Below is a small trained network, with its code and all its weights. Each question gives an input and a class and asks what happens when units are switched off, that is, made to give their printed mean instead of their output.

import numpy as np


def w(rows, s, z=0):
    codes = np.array(rows[::2]) - 128.0
    scale = np.full(codes.shape[1], s)
    scale[-1] = z or s
    return codes * scale


def f(y):
    return y / 2 * (1 + np.tanh(0.7978845608 * (y + 0.044715 * y**3)))


def log_softmax(a):
    a = a - a.max(-1, keepdims=True)
    return a - np.log(np.exp(a).sum(-1, keepdims=True))


def net(x, mask):
    res = np.array(x, float).reshape(1, 7) / 4 @ E
    y = f(res @ A[0][:, :-1].T + A[0][:, -1])
    res = res + np.where(mask, y, B[0][:, -1]) @ B[0][:, :-1]
    return log_softmax(res[-1] @ U[:, :-1].T + U[:, -1])


A, B = {}, {}
E = w([
[128,128,128,128],'x0',
[124,124,129,132],'x1',
[86,113,7,122],'x2',
[119,59,132,34],'x3',
[128,128,128,128],'x4',
[127,127,128,129],'x5',
[28,190,169,98],'x6',
],0.011)
A[0] = w([
[217,84,181,153,174],'N0',
[177,118,150,137,172],'N1',
[85,174,205,116,152],'N2',
[2,178,58,99,1],'N3',
[135,121,112,109,120],'N4',
[155,68,35,156,118],'N5',
[152,158,61,192,179],'N6',
[164,100,155,135,126],'N7',
[141,104,100,120,96],'N8',
[100,136,97,113,149],'N9',
[120,115,141,129,82],'N10',
[144,132,133,122,105],'N11',
[148,120,66,156,103],'N12',
[139,56,95,57,128],'N13',
[130,144,114,163,216],'N14',
[131,151,148,108,134],'N15',
[168,98,156,142,131],'N16',
[141,134,142,109,103],'N17',
[132,217,142,202,252],'N18',
[116,139,195,86,113],'N19',
[139,119,85,148,154],'N20',
[116,144,166,163,110],'N21',
[199,99,167,148,164],'N22',
[115,130,176,85,76],'N23',
[134,127,112,165,146],'N24',
[109,43,151,54,194],'N25',
[106,144,177,122,112],'N26',
[133,129,118,105,117],'N27',
[115,104,163,71,130],'N28',
[124,133,146,102,125],'N29',
[134,71,112,76,124],'N30',
],0.017,0.0052)
B[0] = w([
[121,115,101,217,231],'N0',
[137,109,126,160,177],'N1',
[107,186,184,91,212],'N2',
[119,108,95,255,242],'N3',
[142,144,127,131,140],'N4',
[184,173,148,57,246],'N5',
[128,28,143,82,229],'N6',
[117,135,109,158,164],'N7',
[144,157,130,116,155],'N8',
[151,131,132,158,167],'N9',
[122,139,118,126,123],'N10',
[123,130,124,133,127],'N11',
[133,89,138,82,190],'N12',
[204,217,125,130,218],'N13',
[146,84,148,126,178],'N14',
[110,140,131,117,143],'N15',
[129,132,112,167,170],'N16',
[111,134,120,127,131],'N17',
[178,151,231,161,245],'N18',
[90,134,107,70,182],'N19',
[137,104,141,97,178],'N20',
[127,169,157,143,158],'N21',
[128,109,117,193,205],'N22',
[92,128,108,89,162],'N23',
[125,95,132,120,159],'N24',
[79,188,70,120,230],'N25',
[117,152,141,98,164],'N26',
[130,140,125,134,133],'N27',
[95,118,86,101,178],'N28',
[114,127,118,113,141],'N29',
[166,196,119,142,190],'N30',
],0.049,0.013)
U = w([
[111,34,180,232,245],'0',
[152,209,230,54,180],'1',
[91,122,3,196,149],'2',
[12,141,119,4,4],'3',
[159,22,153,9,40],'4',
],0.0063,0.0025)

Each question gives the input, the list of numbers given to net, and the class t.
The units are the neurons (one row each of A and B). Each row of codes is followed by its name. A weight is (code - 128) times the scale printed after its matrix; where a second scale follows, it is the last column's (A, B and U).
mask holds one flag per neuron, in row order. A switched-off neuron (its flag False) gives its mean, the last column of its row in B, instead of its output. The means were averaged over made-up inputs and are rounded, as every weight is.
A unit's drop is (log p(t) with every unit on - log p(t) with that unit switched off) / (log p(t) with every unit on - log p(t) with every unit switched off).
The circuit of an input: a set's keep is (log p(t) with only the set's units on - log p(t) with every unit switched off) / (log p(t) with every unit on - log p(t) with every unit switched off). Starting from the 12 units with the biggest drops (on a tie, the unit counted first), units are removed one at a time, each time the one whose removal leaves the highest keep (on an exact tie, the one counted first), for as long as the keep stays at least 0.8.
units of the circuit, in order: the units of the circuit, biggest drop first
unit that matters most: the unit with the biggest drop
top k neurons: the k neurons with the biggest drops, biggest first
drop of u: that unit's drop, to one decimal
input [8,5,-4,1,-6,7,-1], class 2: unit that matters most	N18
input [1,8,-8,1,4,-6,1], class 3: units of the circuit, in order	N19, N13
input [-7,8,8,0,4,0,3], class 0: units of the circuit, in order	N3, N25
input [-3,3,1,-4,0,-7,-5], class 4: units of the circuit, in order	N3, N6
input [-2,6,0,-8,-3,2,-8], class 0: top 3 neurons	N0, N22, N18
input [-5,-6,0,8,3,-2,7], class 3: top 4 neurons	N2, N19, N0, N23
input [0,0,-7,1,-3,-1,1], class 3: top 3 neurons	N3, N2, N19
input [-2,-5,8,1,8,-8,-8], class 1: top 3 neurons	N13, N5, N30
input [-3,-1,6,-2,4,8,0], class 4: top 2 neurons	N0, N5
input [-1,0,5,6,-6,6,1], class 2: top 2 neurons	N3, N18
input [-8,3,1,-7,7,-5,-5], class 4: top 2 neurons	N3, N6
input [-6,-4,0,7,-3,-3,2], class 3: top 2 neurons	N0, N3
input [-7,0,4,0,7,-4,-4], class 4: top 2 neurons	N18, N6
input [5,0,1,-1,-3,6,3], class 0: top 2 neurons	N5, N13
input [-7,0,2,-4,7,1,5], class 0: top neuron	N3
input [-6,4,-3,7,-7,-1,1], class 3: drop of N18	0.0
input [2,3,2,4,2,7,5], class 2: drop of N3	0.1
input [6,-2,-1,1,-7,-5,4], class 3: drop of N13	0.2
